Small tables with named rows and columns. After each table, cells are looked up by row and column.

Table Sazu
,Tetope,Tes,Kem,Zafo,Peg,Fozeze,Lariti,Zufikez,Bubo,Mur
Sidu,1797,-1246,-1568,932,-4328,-441,2355,-1431,-3630,2426
Vepova,-1646,-161,-3776,-2180,2058,-3553,-2968,3341,-1968,-3225
Dazab,5097,-3682,-1596,386,-5499,927,3840,-1060,-2611,3595
Rem,-2010,-371,1277,2226,249,4006,1059,-1112,2744,-1922
Led,-588,-263,55,135,-638,-434,-355,-712,-341,-391
Bef,-873,-487,-3325,-2551,1297,-2480,-2382,2700,-1589,-2311
Dimotut,5664,-3224,-2381,-511,-5251,-779,2581,-465,-3417,3226
Gif,5553,-1925,-3104,-1830,-5487,-111,1538,460,-3238,3498

What is the Lariti of Led in Sazu? -355
What is the Fozeze of Led in Sazu? -434
What is the Tetope of Vepova in Sazu? -1646
What is the Fozeze of Vepova in Sazu? -3553
What is the Kem of Rem in Sazu? 1277
What is the Kem of Led in Sazu? 55
What is the Mur of Rem in Sazu? -1922
What is the Fozeze of Sidu in Sazu? -441
What is the Peg of Sidu in Sazu? -4328
What is the Mur of Dazab in Sazu? 3595
What is the Zafo of Dimotut in Sazu? -511
What is the Fozeze of Gif in Sazu? -111
What is the Tetope of Gif in Sazu? 5553
What is the Bubo of Dimotut in Sazu? -3417
What is the Kem of Dazab in Sazu? -1596
What is the Bubo of Vepova in Sazu? -1968
What is the Kem of Dimotut in Sazu? -2381
What is the Lariti of Dazab in Sazu? 3840

Lig =
|  | Kof | Zeledum | Nek | Nodig | Vif | Vefevet | Sibi |
|---|---|---|---|---|---|---|---|
| Gisap | 89596 | -23637 | -7927 | 56691 | -37160 | -7610 | 5494 |
| Sazo | 84065 | -20285 | 1582 | 43251 | -48246 | -11402 | -780 |
| Fum | -30973 | -88794 | -56165 | -12150 | -68246 | -62933 | -44383 |
| Gogumum | -6097 | -51629 | -2571 | 17257 | -39906 | -50277 | -38363 |
| Lebez | 41481 | -84145 | -30298 | 8830 | -49690 | -38220 | -39318 |
| Nov | 6456 | -40774 | -4351 | 39362 | -34917 | -44517 | -17904 |
| Notine | 20492 | -70802 | -39743 | 11936 | -71116 | -47523 | -16275 |

Nodig of Gisap is 56691
Nodig of Nov is 39362
Nodig of Sazo is 43251
Zeledum of Notine is -70802
Nek of Fum is -56165
Vefevet of Nov is -44517
Sibi of Fum is -44383
Nek of Sazo is 1582
Kof of Fum is -30973
Nodig of Gogumum is 17257
Sibi of Sazo is -780
Vif of Gisap is -37160
Zeledum of Fum is -88794
Sibi of Gogumum is -38363
Kof of Gogumum is -6097
Vif of Lebez is -49690
Vif of Notine is -71116
Zeledum of Sazo is -20285
Nodig of Notine is 11936
Nodig of Fum is -12150

Divasi =
         Takavil  Far  Nofed  Veten  Rina  Fas  Mur  Kasunip  Guro
Zevu         108  159    199    173   136  194  129      126   179
Basiz        137  155    111    135   127  122  150      133   153
Tuvekol      132  134     93    116   145  112  153      173   173
Nusu         139  160    126     96   139  152  154      128   140
Leb          136  130     97    138   141  163  137      112   183
Tavef        152  212     88    114   125  155  146      116    65
Venugug      135  110    118    114   142  106  154      153   103
Pav          132  218    135    115   134   86   97      167   160
Lavafup      137   80    136    104   121  122  141      127   144
Miz          126  163    104    183   149  201  118      115   140
Faf          151  152    175    114   123   90  110      135   135
Fotimif      141   62    158    113   130  132  113      127   127
Ful          157  189    178    115   136  126  151      129   128
Gimazi       123  107    109    139   133  120  170      140   137

Tavef, Veten => 114
Tuvekol, Mur => 153
Basiz, Takavil => 137
Miz, Fas => 201
Miz, Takavil => 126
Ful, Veten => 115
Lavafup, Nofed => 136
Which row has the largest Rina? Miz

Pepozo.csv
,Kupilap,Vul,Tiv,Taka,Siv,Duk,Giv,Tinabab,Kes,Pase
Mes,40855,37808,43464,406,33521,20110,38241,36875,51050,20339
Bev,38158,75789,40559,17448,48196,72189,12804,64345,69528,48274
Zusabeg,41959,70119,40156,14435,52379,60888,15255,47262,73583,63155
Kulivop,44044,51153,38051,1451,46697,42391,56763,50962,50517,38577
Nubi,51948,45190,48548,17083,69814,28309,38656,54296,50761,41972
Femo,49129,41382,46511,8601,31382,13922,48602,57694,50497,33586
Migisur,40849,40593,47349,23280,65562,29428,42775,60198,56035,35463
Vegiza,39829,64843,35654,13249,54793,58428,23724,56692,57588,61458
Vib,39728,42727,46098,30858,57746,38752,46066,55794,53156,45212
Lopan,38216,43116,51679,31369,71341,26920,48993,60342,49315,41060

Zusabeg, Kupilap -> 41959
Bev, Duk -> 72189
Femo, Siv -> 31382
Bev, Vul -> 75789
Vib, Siv -> 57746
Lopan, Vul -> 43116
Bev, Siv -> 48196
Kulivop, Tiv -> 38051
Nubi, Tinabab -> 54296
Vegiza, Taka -> 13249
Zusabeg, Tinabab -> 47262
Zusabeg, Siv -> 52379
Mes, Siv -> 33521
Migisur, Tiv -> 47349
Mes, Tinabab -> 36875
Lopan, Giv -> 48993

Kadezit.tsv
	Zizolas	Nofe	Toka	Pipov	Binur	Noza	Ziz	Suluvib
Roru	-0.240	-0.242	-0.385	-0.380	-0.452	0.750	-0.562	-0.387
Defom	-0.355	-0.429	-0.292	-0.410	-0.353	-0.419	-0.561	-0.285
Figor	-0.254	-0.440	-0.367	-0.383	-0.304	-0.362	-0.535	-0.338
Muv	-0.430	-0.269	-0.415	-0.319	-0.209	-0.477	-0.543	-0.419

Suluvib of Roru = -0.387
Ziz of Roru = -0.562
Pipov of Defom = -0.410
Binur of Muv = -0.209
Nofe of Defom = -0.429
Ziz of Figor = -0.535
Toka of Figor = -0.367
Suluvib of Defom = -0.285
Suluvib of Muv = -0.419
Noza of Roru = 0.750
Binur of Roru = -0.452
Noza of Figor = -0.362
Binur of Defom = -0.353
Toka of Muv = -0.415

Table Non
	Kilevog	Moz	Lol	Bol	Vipagab	Pasogiv
Sumed	102	180	172	108	174	48
Domena	128	99	123	47	161	89
Gan	110	132	150	43	182	46
Nevu	118	123	140	59	169	71
Pinot	103	193	175	143	163	65
Sevapag	139	78	107	47	150	113
Ris	157	55	84	80	120	171
Vapir	103	159	164	73	181	40
Felali	148	62	93	58	136	141

Pasogiv of Sevapag is 113
Kilevog of Vapir is 103
Vipagab of Nevu is 169
Lol of Gan is 150
Bol of Domena is 47
Kilevog of Sumed is 102
Vipagab of Felali is 136
Moz of Pinot is 193
Kilevog of Ris is 157

Sez
|  | Zok | Tak | Bonedin | Petir | Ded | Baf | Zefoga | Gab | Gog | Buvisom |
|---|---|---|---|---|---|---|---|---|---|---|
| Vika | 4.69 | -1.68 | -2.31 | -4.75 | -4.79 | 7.30 | 4.73 | 3.26 | -1.78 | -1.65 |
| Ved | 6.26 | -0.40 | -1.65 | -4.87 | 0.88 | 2.66 | -2.92 | 6.99 | 0.18 | 0.65 |
| Nuki | 1.26 | -3.19 | 0.96 | -1.73 | 0.30 | -1.51 | 1.27 | 1.54 | 1.55 | -2.95 |
| Fesalo | -2.97 | -6.51 | 3.05 | 0.83 | 2.28 | -2.12 | -2.51 | -4.54 | 1.05 | 0.88 |

What is the Baf of Fesalo in Sez? -2.12
What is the Tak of Nuki in Sez? -3.19
What is the Gab of Fesalo in Sez? -4.54
What is the Gog of Vika in Sez? -1.78
What is the Petir of Vika in Sez? -4.75
What is the Bonedin of Ved in Sez? -1.65
What is the Buvisom of Vika in Sez? -1.65
What is the Gab of Vika in Sez? 3.26
What is the Gab of Nuki in Sez? 1.54
What is the Zefoga of Nuki in Sez? 1.27
What is the Ded of Nuki in Sez? 0.30
What is the Bonedin of Nuki in Sez? 0.96
What is the Petir of Nuki in Sez? -1.73
Row with the largest Zefoga: Vika

